Below is a small trained network, with its code and all its weights. Each question gives an input and a class and asks what happens when units are switched off, that is, made to give their printed mean instead of their output.

import numpy as np


def w(rows, s, z=0):
    codes = np.array(rows[::2]) - 128.0
    scale = np.full(codes.shape[1], s)
    scale[-1] = z or s
    return codes * scale


def norm(h):
    return h / np.sqrt((h * h).mean(-1, keepdims=True) + 1e-5)


def f(y):
    return np.maximum(y, 0)


def log_softmax(a):
    a = a - a.max(-1, keepdims=True)
    return a - np.log(np.exp(a).sum(-1, keepdims=True))


def net(x, mask):
    res = np.array(x, float).reshape(1, 3) / 4 @ E
    u = 0
    for l in range(3):
        y = f(norm(res) @ A[l][:, :-1].T + A[l][:, -1])
        res = res + np.where(mask[u : u + 6], y, B[l][:, -1]) @ B[l][:, :-1]
        u += 6
    return log_softmax(norm(res)[-1] @ U[:, :-1].T + U[:, -1])


A, B = {}, {}
E = w([
[210,27,91,182,132,182,91],'x0',
[59,87,126,169,62,68,2],'x1',
[195,217,170,166,144,122,85],'x2',
],0.007)
A[0] = w([
[218,185,144,169,125,105,140,44],'0.n0',
[60,224,114,135,204,111,130,74],'0.n1',
[120,89,99,74,131,178,109,55],'0.n2',
[241,186,113,96,124,166,29,2],'0.n3',
[177,190,118,130,154,150,2,66],'0.n4',
[231,82,134,148,210,141,37,8],'0.n5',
],0.0066,0.003)
B[0] = w([
[143,147,133,182,180,128,180,213],'0.n0',
[120,164,153,79,80,126,116,229],'0.n1',
[144,146,197,215,155,83,162,163],'0.n2',
[174,117,165,216,163,92,143,222],'0.n3',
[110,110,176,201,164,91,127,235],'0.n4',
[174,125,113,72,1,169,111,255],'0.n5',
],0.0093,0.0035)
A[1] = w([
[174,93,109,134,136,154,214,115],'1.n0',
[37,94,85,103,175,111,164,47],'1.n1',
[114,4,122,113,118,152,179,42],'1.n2',
[150,130,134,56,189,175,132,86],'1.n3',
[93,62,132,165,105,95,35,2],'1.n4',
[178,33,71,152,118,160,106,39],'1.n5',
],0.015,0.0022)
B[1] = w([
[92,98,49,108,168,140,95,229],'1.n0',
[110,165,168,184,149,78,145,194],'1.n1',
[168,172,163,179,166,76,126,217],'1.n2',
[97,74,77,139,140,144,91,171],'1.n3',
[98,116,44,106,216,143,158,254],'1.n4',
[181,112,185,99,7,202,89,237],'1.n5',
],0.014,0.0099)
A[2] = w([
[103,143,70,183,102,112,2,46],'2.n0',
[32,152,194,11,42,114,145,92],'2.n1',
[97,95,17,53,214,197,117,254],'2.n2',
[232,144,163,244,181,86,92,200],'2.n3',
[44,120,108,134,177,62,162,119],'2.n4',
[76,164,186,96,55,105,189,131],'2.n5',
],0.012,0.0014)
B[2] = w([
[141,156,119,72,214,123,193,176],'2.n0',
[231,18,93,210,42,186,58,169],'2.n1',
[39,169,25,14,158,36,100,253],'2.n2',
[2,180,247,185,95,53,247,213],'2.n3',
[239,105,189,123,49,234,116,214],'2.n4',
[205,10,126,140,132,206,79,163],'2.n5',
],0.008,0.014)
U = w([
[99,114,2,5,192,107,103,253],'0',
[237,50,150,110,40,184,66,181],'1',
[100,147,221,179,158,65,186,15],'2',
],0.0098,0.00043)

Each question gives the input, the list of numbers given to net, and the class t.
The units are the neurons (one row each of A and B). Each row of codes is followed by its name. A weight is (code - 128) times the scale printed after its matrix; where a second scale follows, it is the last column's (A, B and U).
mask holds one flag per neuron, layer by layer. A switched-off neuron (its flag False) gives its mean, the last column of its row in B, instead of its output. The means were averaged over made-up inputs and are rounded, as every weight is.
A unit's drop is (log p(t) with every unit on - log p(t) with that unit switched off) / (log p(t) with every unit on - log p(t) with every unit switched off).
The circuit of an input: a set's keep is (log p(t) with only the set's units on - log p(t) with every unit switched off) / (log p(t) with every unit on - log p(t) with every unit switched off). Starting from the 12 units with the biggest drops (on a tie, the unit counted first), units are removed one at a time, each time the one whose removal leaves the highest keep (on an exact tie, the one counted first), for as long as the keep stays at least 0.8.
units of the circuit, in order: the units of the circuit, biggest drop first
most important unit: the unit with the biggest drop
top k neurons in layer l: the k neurons of layer l with the biggest drops, biggest first
drop of u: that unit's drop, to one decimal
input [2,7,7], class 0: top 2 neurons in layer 1 => (1.n4; 1.n2)
input [4,0,-3], class 1: units of the circuit, in order => (1.n5)
input [1,-5,-6], class 2: top 3 neurons in layer 1 => (1.n2; 1.n1; 1.n4)
input [-5,1,5], class 1: top 2 neurons in layer 1 => (1.n2; 1.n1)
input [-1,4,-6], class 2: top 3 neurons in layer 1 => (1.n1; 1.n2; 1.n0)
input [8,-8,6], class 0: top 3 neurons in layer 2 => (2.n4; 2.n1; 2.n2)
input [6,-8,7], class 0: top 2 neurons in layer 1 => (1.n0; 1.n2)
input [-7,-4,6], class 1: top 3 neurons in layer 1 => (1.n4; 1.n2; 1.n0)
input [-6,-1,6], class 1: top 2 neurons in layer 2 => (2.n5; 2.n1)
input [-8,7,8], class 1: top 3 neurons in layer 1 => (1.n2; 1.n0; 1.n1)
input [4,7,6], class 0: top 3 neurons in layer 1 => (1.n4; 1.n2; 1.n1)
input [-8,-6,-2], class 1: top 2 neurons in layer 1 => (1.n4; 1.n0)
input [-4,2,5], class 2: top 2 neurons in layer 0 => (0.n4; 0.n5)
input [-1,-6,8], class 2: most important unit => 1.n4
input [-4,4,-8], class 2: drop of 1.n1 => 0.9
input [2,1,-1], class 1: drop of 1.n5 => 2.2
input [3,-2,8], class 2: drop of 1.n5 => 0.0
